Here is a tiny trained network, its code and every weight. The questions are about switching its units off for an input and a class, where a switched-off unit gives its printed mean instead of its output.

import numpy as np


def w(rows, s, z=0):
    codes = np.array(rows[::2]) - 128.0
    scale = np.full(codes.shape[1], s)
    scale[-1] = z or s
    return codes * scale


def f(y):
    return y / 2 * (1 + np.tanh(0.7978845608 * (y + 0.044715 * y**3)))


def log_softmax(a):
    a = a - a.max(-1, keepdims=True)
    return a - np.log(np.exp(a).sum(-1, keepdims=True))


def net(x, mask):
    res = np.array(x, float).reshape(1, 8) / 4 @ E
    y = f(res @ A[0][:, :-1].T + A[0][:, -1])
    res = res + np.where(mask, y, B[0][:, -1]) @ B[0][:, :-1]
    return log_softmax(res[-1] @ U[:, :-1].T + U[:, -1])


A, B = {}, {}
E = w([
[93,172,101,121,143,188,150,255],'x0',
[131,130,128,127,131,129,124,131],'x1',
[129,124,131,130,128,131,129,129],'x2',
[123,129,121,124,122,126,136,124],'x3',
[162,78,33,174,191,106,186,123],'x4',
[133,131,127,133,131,126,117,133],'x5',
[128,127,128,126,128,133,128,126],'x6',
[223,117,120,119,49,145,158,157],'x7',
],0.0093)
A[0] = w([
[175,164,98,101,96,187,168,244,69],'N1',
[164,133,116,159,61,128,156,208,98],'N2',
[11,151,114,148,196,142,108,202,145],'N3',
[190,97,129,138,85,137,119,86,142],'N4',
[61,124,160,145,212,84,91,10,227],'N5',
[83,146,183,131,115,157,114,142,189],'N6',
[142,131,143,138,110,114,113,120,143],'N7',
[118,159,173,127,93,131,120,120,228],'N8',
[191,85,9,175,227,100,191,125,201],'N9',
[112,116,75,119,215,135,159,144,129],'N10',
[111,146,143,111,90,143,88,124,255],'N11',
[219,111,154,135,66,107,135,82,164],'N12',
],0.013,0.0049)
B[0] = w([
[52,96,140,172,110,92,99,128,186],'N1',
[107,100,128,147,89,102,109,100,165],'N2',
[130,188,147,89,212,169,169,155,193],'N3',
[187,137,103,103,112,121,135,113,171],'N4',
[46,85,132,175,79,89,93,141,239],'N5',
[123,128,143,94,162,75,139,168,168],'N6',
[130,113,130,113,97,139,150,117,139],'N7',
[150,122,167,110,95,124,109,171,172],'N8',
[135,130,4,175,171,128,144,60,251],'N9',
[105,169,136,170,96,214,116,102,175],'N10',
[132,115,170,104,109,121,133,174,175],'N11',
[221,127,136,104,94,156,129,113,194],'N12',
],0.023,0.017)
U = w([
[73,62,205,139,80,40,86,173,252],'0',
[55,74,63,203,118,97,96,76,160],'1',
[122,195,180,22,225,128,178,201,81],'2',
[125,221,102,142,210,218,191,104,111],'3',
[250,136,190,38,77,166,137,142,130],'4',
[254,123,54,99,152,129,186,67,5],'5',
],0.0059,0.0018)

Each question gives the input, the list of numbers given to net, and the class t.
The units are the neurons (one row each of A and B). Each row of codes is followed by its name. A weight is (code - 128) times the scale printed after its matrix; where a second scale follows, it is the last column's (A, B and U).
mask holds one flag per neuron, in row order. A switched-off neuron (its flag False) gives its mean, the last column of its row in B, instead of its output. The means were averaged over made-up inputs and are rounded, as every weight is.
A unit's drop is (log p(t) with every unit on - log p(t) with that unit switched off) / (log p(t) with every unit on - log p(t) with every unit switched off).
The circuit of an input: a set's keep is (log p(t) with only the set's units on - log p(t) with every unit switched off) / (log p(t) with every unit on - log p(t) with every unit switched off). Starting from all 12 units, units are removed one at a time, each time the one whose removal leaves the highest keep (on an exact tie, the one counted first), for as long as the keep stays at least 0.8.
units of the circuit, in order: the units of the circuit, biggest drop first
most important unit: the unit with the biggest drop
k most important neurons: the k neurons with the biggest drops, biggest first
drop of u: that unit's drop, to one decimal
input [-8,7,3,6,7,2,3,2], class 5: units of the circuit, in order	(N12)
input [5,-5,-1,6,-2,0,-2,-1], class 2: units of the circuit, in order	(N3 N9)
input [0,-7,-4,-7,5,-2,1,6], class 5: 3 most important neurons	(N5 N12 N4)
input [-1,-2,-5,1,-3,-4,4,5], class 4: units of the circuit, in order	(N9 N5)
input [0,-1,2,5,-3,-5,1,0], class 0: 3 most important neurons	(N3 N9 N12)
input [5,-3,-7,6,-3,-2,-3,0], class 2: 2 most important neurons	(N5 N3)
input [-1,5,-1,1,-2,4,-8,5], class 4: 2 most important neurons	(N9 N5)
input [-5,3,-5,-4,0,3,-4,1], class 4: units of the circuit, in order	(N9 N12)
input [0,1,3,5,-4,5,3,4], class 4: units of the circuit, in order	(N5 N9)
input [0,7,5,5,0,2,-1,4], class 4: 3 most important neurons	(N5 N9 N12)
input [-8,-3,-8,-6,1,-6,0,1], class 5: 3 most important neurons	(N12 N4 N1)
input [7,-7,4,-5,0,7,7,-5], class 2: 2 most important neurons	(N9 N3)
input [3,5,4,-1,0,7,4,-1], class 2: 2 most important neurons	(N9 N5)
input [8,-6,-4,-1,1,3,-5,0], class 3: units of the circuit, in order	(N3)
input [7,-7,0,-2,3,-7,1,0], class 3: 2 most important neurons	(N3 N5)
input [1,-6,3,-2,1,-1,-4,-8], class 3: 2 most important neurons	(N3 N1)
input [4,8,3,-8,6,-5,0,0], class 3: 2 most important neurons	(N5 N3)
input [-3,-4,6,1,-3,-2,3,-4], class 0: drop of N10	0.0
input [6,-6,-8,-7,-7,-7,-2,-2], class 2: drop of N3	0.2
input [4,-2,5,3,-2,-7,5,5], class 0: drop of N9	0.7
input [0,4,6,6,-7,2,8,-8], class 0: most important unit	N5
input [1,1,-8,7,-3,-6,-1,3], class 0: drop of N9	0.5
